Below are the code and all the weights of a small trained network. Each question names an input and a class and asks about switching units off, where a switched-off unit gives its printed mean instead of its output.

import numpy as np


def w(rows, s, z=0):
    codes = np.array(rows[::2]) - 128.0
    scale = np.full(codes.shape[1], s)
    scale[-1] = z or s
    return codes * scale


def norm(h):
    return h / np.sqrt((h * h).mean(-1, keepdims=True) + 1e-5)


def f(y):
    return np.maximum(y, 0)


def log_softmax(a):
    a = a - a.max(-1, keepdims=True)
    return a - np.log(np.exp(a).sum(-1, keepdims=True))


def net(x, mask):
    res = np.array(x, float).reshape(1, 5) / 4 @ E
    u = 0
    for l in range(3):
        y = f(norm(res) @ A[l][:, :-1].T + A[l][:, -1])
        res = res + np.where(mask[u : u + 8], y, B[l][:, -1]) @ B[l][:, :-1]
        u += 8
    return log_softmax(norm(res)[-1] @ U[:, :-1].T + U[:, -1])


A, B = {}, {}
E = w([
[127,128,129,128,127],'x0',
[221,109,248,86,40],'x1',
[146,9,131,43,154],'x2',
[127,129,127,127,129],'x3',
[96,93,251,181,143],'x4',
],0.0014)
A[0] = w([
[43,117,197,108,111,185],'L0N1',
[186,160,175,92,70,157],'L0N2',
[173,159,174,90,60,155],'L0N3',
[181,72,63,116,126,173],'L0N4',
[96,90,70,117,165,5],'L0N5',
[140,125,4,107,85,139],'L0N6',
[189,154,120,97,97,53],'L0N7',
[162,224,91,94,73,69],'L0N8',
],0.0036,0.002)
B[0] = w([
[98,182,142,151,209,218],'L0N1',
[220,124,83,197,101,242],'L0N2',
[226,133,88,182,108,239],'L0N3',
[36,138,225,85,103,228],'L0N4',
[255,103,185,87,193,159],'L0N5',
[198,211,163,98,141,250],'L0N6',
[125,148,62,172,85,163],'L0N7',
[201,147,26,169,169,198],'L0N8',
],0.0026,0.0022)
A[1] = w([
[137,97,101,84,53,5],'L1N1',
[123,125,62,188,103,67],'L1N2',
[154,9,151,139,182,82],'L1N3',
[138,131,48,114,121,164],'L1N4',
[128,15,109,88,147,82],'L1N5',
[139,138,2,45,50,12],'L1N6',
[145,98,118,108,7,62],'L1N7',
[179,151,123,93,97,129],'L1N8',
],0.0043,0.002)
B[1] = w([
[43,115,109,117,84,147],'L1N1',
[153,129,126,90,138,181],'L1N2',
[129,48,94,123,125,236],'L1N3',
[178,119,114,97,107,247],'L1N4',
[123,254,147,187,114,207],'L1N5',
[90,94,219,189,138,232],'L1N6',
[50,148,60,110,112,193],'L1N7',
[88,98,109,130,120,254],'L1N8',
],0.0049,0.0017)
A[2] = w([
[4,154,63,78,171,73],'L2N1',
[30,97,168,39,175,88],'L2N2',
[156,200,137,191,143,149],'L2N3',
[57,219,106,157,148,123],'L2N4',
[159,108,139,160,82,7],'L2N5',
[212,111,79,133,62,140],'L2N6',
[133,189,55,85,40,110],'L2N7',
[216,90,182,208,94,86],'L2N8',
],0.0032,0.0015)
B[2] = w([
[191,94,254,186,24,196],'L2N1',
[174,133,36,143,193,197],'L2N2',
[91,177,181,189,106,241],'L2N3',
[8,105,144,11,113,215],'L2N4',
[26,147,204,142,232,154],'L2N5',
[52,109,158,121,181,254],'L2N6',
[83,69,16,101,134,224],'L2N7',
[194,137,154,77,63,239],'L2N8',
],0.0032,0.002)
U = w([
[61,239,33,89,151,254],'0',
[254,174,26,178,46,71],'1',
[8,188,207,179,151,114],'2',
[191,190,228,225,62,98],'3',
[231,136,95,26,233,76],'4',
[91,48,66,72,35,158],'5',
[110,48,145,180,250,134],'6',
[212,30,209,123,90,121],'7',
],0.0095,0.00072)

Each question gives the input, the list of numbers given to net, and the class t.
The units are the neurons (one row each of A and B). Each row of codes is followed by its name. A weight is (code - 128) times the scale printed after its matrix; where a second scale follows, it is the last column's (A, B and U).
mask holds one flag per neuron, layer by layer. A switched-off neuron (its flag False) gives its mean, the last column of its row in B, instead of its output. The means were averaged over made-up inputs and are rounded, as every weight is.
A unit's drop is (log p(t) with every unit on - log p(t) with that unit switched off) / (log p(t) with every unit on - log p(t) with every unit switched off).
most important unit: the unit with the biggest drop
k most important neurons: the k neurons with the biggest drops, biggest first
k most important neurons of layer l: the k neurons of layer l with the biggest drops, biggest first
drop when u is switched off: that unit's drop, to one decimal
input [-2,3,1,-8,-5], class 5: 4 most important neurons of layer 1 -> [L1N8 L1N7 L1N5 L1N6]
input [5,5,7,-4,-6], class 5: most important unit -> L1N7
input [-4,-6,5,-7,-3], class 4: 2 most important neurons -> [L0N5 L0N6]
input [0,-5,1,2,-5], class 4: 2 most important neurons -> [L0N5 L1N5]
input [4,-7,6,-8,-5], class 4: 3 most important neurons -> [L0N6 L0N5 L1N4]
input [-4,-1,4,7,-6], class 4: 3 most important neurons -> [L0N6 L2N2 L1N6]
input [5,-1,3,4,-6], class 4: 2 most important neurons -> [L0N6 L1N6]
input [6,7,7,1,0], class 5: 2 most important neurons -> [L1N7 L1N6]
input [-4,6,1,6,-4], class 5: 2 most important neurons -> [L1N7 L2N6]
input [2,-2,5,2,-2], class 4: 2 most important neurons -> [L0N5 L2N2]
input [2,5,6,-7,-7], class 5: 2 most important neurons -> [L1N7 L1N6]
input [-2,-2,1,-2,-7], class 4: 2 most important neurons -> [L1N5 L1N4]
input [-7,-8,1,2,-5], class 4: 4 most important neurons -> [L1N4 L0N5 L1N5 L1N7]
input [8,2,2,3,-8], class 5: most important unit -> L1N6
input [-1,-4,3,-1,-4], class 4: 2 most important neurons of layer 0 -> [L0N6 L0N5]
input [-6,-7,2,8,-8], class 4: drop when L0N5 is switched off -> 0.6
input [-3,8,7,-5,-2], class 5: drop when L1N7 is switched off -> 0.5
input [0,4,-4,0,0], class 1: drop when L1N6 is switched off -> 0.2
